Below are the code and all the weights of a small trained network. Each question names an input and a class and asks about switching units off, where a switched-off unit gives its printed mean instead of its output.

import numpy as np


def w(rows, s, z=0):
    codes = np.array(rows[::2]) - 128.0
    scale = np.full(codes.shape[1], s)
    scale[-1] = z or s
    return codes * scale


def f(y):
    return np.maximum(y, 0)


def log_softmax(a):
    a = a - a.max(-1, keepdims=True)
    return a - np.log(np.exp(a).sum(-1, keepdims=True))


def net(x, mask):
    res = np.array(x, float).reshape(1, 5) / 4 @ E
    y = f(res @ A[0][:, :-1].T + A[0][:, -1])
    res = res + np.where(mask, y, B[0][:, -1]) @ B[0][:, :-1]
    return log_softmax(res[-1] @ U[:, :-1].T + U[:, -1])


A, B = {}, {}
E = w([
[50,46,58,119,91,179,102,206,253,57],'x0',
[50,200,72,92,188,202,224,170,98,151],'x1',
[151,157,88,128,104,111,126,123,151,164],'x2',
[209,106,170,127,39,143,239,103,149,175],'x3',
[112,88,135,135,153,115,131,138,93,111],'x4',
],0.011)
A[0] = w([
[164,221,99,96,238,155,87,125,24,165,102],'neuron 1',
[98,104,169,224,67,66,36,91,202,44,155],'neuron 2',
[118,116,126,155,151,95,42,64,93,136,254],'neuron 3',
[149,157,205,94,130,127,177,28,42,248,253],'neuron 4',
[92,164,158,180,92,44,75,96,50,187,198],'neuron 5',
[128,2,94,49,98,94,183,152,215,88,180],'neuron 6',
[131,40,242,187,42,148,178,59,142,164,252],'neuron 7',
],0.0069,0.0034)
B[0] = w([
[82,193,123,120,188,89,107,47,160,132,205],'neuron 1',
[106,136,111,161,79,94,32,98,166,144,237],'neuron 2',
[128,186,216,116,121,177,106,185,155,2,204],'neuron 3',
[107,167,172,109,133,107,148,105,92,234,249],'neuron 4',
[143,141,197,134,146,59,93,165,173,95,204],'neuron 5',
[129,70,61,183,86,165,137,105,141,127,220],'neuron 6',
[213,87,88,102,64,87,127,134,113,171,233],'neuron 7',
],0.012,0.014)
U = w([
[168,182,212,82,123,105,65,178,120,78,76],'0',
[83,147,127,169,71,135,71,146,135,71,88],'1',
[185,114,185,125,76,64,119,128,70,149,132],'2',
[203,74,42,94,108,104,107,91,125,124,43],'3',
[53,169,160,144,173,109,166,72,132,82,70],'4',
[42,103,49,81,191,178,117,189,147,99,180],'5',
[104,118,128,99,110,123,176,65,2,178,154],'6',
[111,94,123,157,72,212,247,229,121,150,252],'7',
],0.0089,0.0027)

Each question gives the input, the list of numbers given to net, and the class t.
The units are the neurons (one row each of A and B). Each row of codes is followed by its name. A weight is (code - 128) times the scale printed after its matrix; where a second scale follows, it is the last column's (A, B and U).
mask holds one flag per neuron, in row order. A switched-off neuron (its flag False) gives its mean, the last column of its row in B, instead of its output. The means were averaged over made-up inputs and are rounded, as every weight is.
A unit's drop is (log p(t) with every unit on - log p(t) with that unit switched off) / (log p(t) with every unit on - log p(t) with every unit switched off).
The circuit of an input: a set's keep is (log p(t) with only the set's units on - log p(t) with every unit switched off) / (log p(t) with every unit on - log p(t) with every unit switched off). Starting from all 7 units, units are removed one at a time, each time the one whose removal leaves the highest keep (on an exact tie, the one counted first), for as long as the keep stays at least 0.8.
circuit, biggest first: the units of the circuit, biggest drop first
most important unit: the unit with the biggest drop
top k neurons: the k neurons with the biggest drops, biggest first
drop of u: that unit's drop, to one decimal
input [6,5,7,3,-5], class 7: circuit, biggest first : (neuron 2)
input [8,-2,-7,2,-4], class 3: top 2 neurons : (neuron 3; neuron 6)
input [-8,7,-4,-1,-6], class 4: top 3 neurons : (neuron 1; neuron 7; neuron 5)
input [-1,6,-1,3,-6], class 6: circuit, biggest first : (neuron 3; neuron 5)
input [2,1,6,1,-3], class 7: top 3 neurons : (neuron 2; neuron 1; neuron 7)
input [0,6,7,7,-5], class 6: circuit, biggest first : (neuron 4; neuron 3)
input [2,2,-1,4,-3], class 7: circuit, biggest first : (neuron 2; neuron 1)
input [-4,1,-2,-5,7], class 4: top 3 neurons : (neuron 1; neuron 7; neuron 2)
input [-3,1,1,3,7], class 6: circuit, biggest first : (neuron 4; neuron 2)
input [8,-2,-1,3,4], class 3: circuit, biggest first : (neuron 3; neuron 6)
input [1,-4,-1,-1,-7], class 1: circuit, biggest first : (neuron 4; neuron 2)
input [-8,1,-7,2,-4], class 6: top 2 neurons : (neuron 4; neuron 1)
input [0,1,-6,1,3], class 6: top 3 neurons : (neuron 3; neuron 5; neuron 2)
input [-6,3,4,6,0], class 6: most important unit : neuron 4
input [1,-8,-2,-3,-8], class 1: top 2 neurons : (neuron 2; neuron 4)
input [0,-4,5,-3,1], class 0: top 3 neurons : (neuron 6; neuron 3; neuron 5)
input [-6,-4,5,0,4], class 0: top 3 neurons : (neuron 3; neuron 5; neuron 6)
input [-4,2,2,0,-3], class 4: top 2 neurons : (neuron 7; neuron 1)
input [-4,5,-3,-1,-2], class 4: top 3 neurons : (neuron 1; neuron 7; neuron 6)
input [-7,4,7,6,-6], class 6: circuit, biggest first : (neuron 4)
input [-3,0,2,-1,-1], class 0: top 3 neurons : (neuron 6; neuron 5; neuron 7)
input [6,0,0,6,7], class 3: top 3 neurons : (neuron 7; neuron 3; neuron 4)
input [3,-8,-5,1,-7], class 3: top 3 neurons : (neuron 7; neuron 5; neuron 6)
input [-3,-5,7,-1,6], class 0: drop of neuron 3 : 0.3
input [5,2,2,6,-3], class 7: drop of neuron 2 : 0.7
input [6,-4,-2,3,-4], class 3: drop of neuron 2 : 0.0
input [3,2,5,8,-8], class 7: most important unit : neuron 2
